Below is a small trained network, with its code and all its weights. Each question gives an input and a class and asks what happens when units are switched off, that is, made to give their printed mean instead of their output.

import numpy as np


def w(rows, s, z=0):
    codes = np.array(rows[::2]) - 128.0
    scale = np.full(codes.shape[1], s)
    scale[-1] = z or s
    return codes * scale


def f(y):
    return np.maximum(y, 0)


def log_softmax(a):
    a = a - a.max(-1, keepdims=True)
    return a - np.log(np.exp(a).sum(-1, keepdims=True))


def net(x, mask):
    res = np.array(x, float).reshape(1, 3) / 4 @ E
    y = f(res @ A[0][:, :-1].T + A[0][:, -1])
    res = res + np.where(mask, y, B[0][:, -1]) @ B[0][:, :-1]
    return log_softmax(res[-1] @ U[:, :-1].T + U[:, -1])


A, B = {}, {}
E = w([
[213,153,148,2,224],'x0',
[81,59,231,142,196],'x1',
[198,122,112,181,199],'x2',
],0.0086)
A[0] = w([
[226,195,72,132,86,160],'n0',
[162,78,190,111,235,185],'n1',
[161,160,118,122,124,179],'n2',
[56,97,169,47,84,124],'n3',
[180,179,108,51,121,162],'n4',
[87,145,82,200,40,181],'n5',
[114,96,158,76,28,171],'n6',
[172,197,111,91,162,147],'n7',
[135,173,88,116,97,160],'n8',
[105,135,121,56,138,216],'n9',
[132,83,135,157,70,97],'n10',
[175,142,101,34,97,212],'n11',
[88,102,156,123,27,195],'n12',
[80,54,161,255,167,224],'n13',
[208,127,131,77,162,153],'n14',
[145,184,8,159,67,159],'n15',
[73,114,114,180,75,110],'n16',
[89,130,89,149,91,171],'n17',
[66,103,157,128,34,181],'n18',
[198,97,169,86,225,254],'n19',
[147,124,90,120,73,136],'n20',
],0.014,0.0059)
B[0] = w([
[208,138,255,92,105,203],'n0',
[129,90,127,146,34,233],'n1',
[159,90,150,144,144,163],'n2',
[51,125,126,65,150,178],'n3',
[148,90,151,85,211,200],'n4',
[183,255,145,205,119,233],'n5',
[38,210,145,72,181,183],'n6',
[201,75,97,103,189,191],'n7',
[137,162,251,126,90,172],'n8',
[135,89,146,20,133,182],'n9',
[175,145,94,130,190,164],'n10',
[117,98,171,78,194,205],'n11',
[80,253,112,120,196,203],'n12',
[72,132,25,231,59,240],'n13',
[175,68,89,102,113,205],'n14',
[191,181,201,138,98,218],'n15',
[145,202,85,221,238,197],'n16',
[132,244,139,187,137,183],'n17',
[98,202,104,102,178,208],'n18',
[110,23,57,106,69,253],'n19',
[143,199,180,136,80,165],'n20',
],0.0086,0.016)
U = w([
[106,161,64,181,156,24],'0',
[85,63,90,149,22,254],'1',
[5,148,140,39,188,78],'2',
[198,15,90,69,194,175],'3',
[161,164,193,130,108,51],'4',
],0.012,0.0022)

Each question gives the input, the list of numbers given to net, and the class t.
The units are the neurons (one row each of A and B). Each row of codes is followed by its name. A weight is (code - 128) times the scale printed after its matrix; where a second scale follows, it is the last column's (A, B and U).
mask holds one flag per neuron, in row order. A switched-off neuron (its flag False) gives its mean, the last column of its row in B, instead of its output. The means were averaged over made-up inputs and are rounded, as every weight is.
A unit's drop is (log p(t) with every unit on - log p(t) with that unit switched off) / (log p(t) with every unit on - log p(t) with every unit switched off).
unit that matters most: the unit with the biggest drop
k most important neurons: the k neurons with the biggest drops, biggest first
drop when u is switched off: that unit's drop, to one decimal
input [2,-6,4], class 3: unit that matters most -> n5
input [0,-6,-8], class 2: 2 most important neurons -> (n6, n3)
input [-5,-6,-8], class 4: 2 most important neurons -> (n5, n15)
input [-3,-4,-7], class 2: 4 most important neurons -> (n6, n12, n18, n3)
input [3,-8,4], class 3: 2 most important neurons -> (n7, n5)
input [3,-3,-4], class 2: 3 most important neurons -> (n19, n6, n1)
input [-8,-7,-8], class 4: 4 most important neurons -> (n15, n8, n13, n20)
input [-3,0,-6], class 2: 2 most important neurons -> (n6, n3)
input [-4,-2,6], class 4: 2 most important neurons -> (n15, n19)
input [-7,-6,3], class 4: drop when n15 is switched off -> 0.2
input [-2,8,5], class 1: drop when n18 is switched off -> 0.0
input [1,4,-2], class 1: drop when n4 is switched off -> 0.1
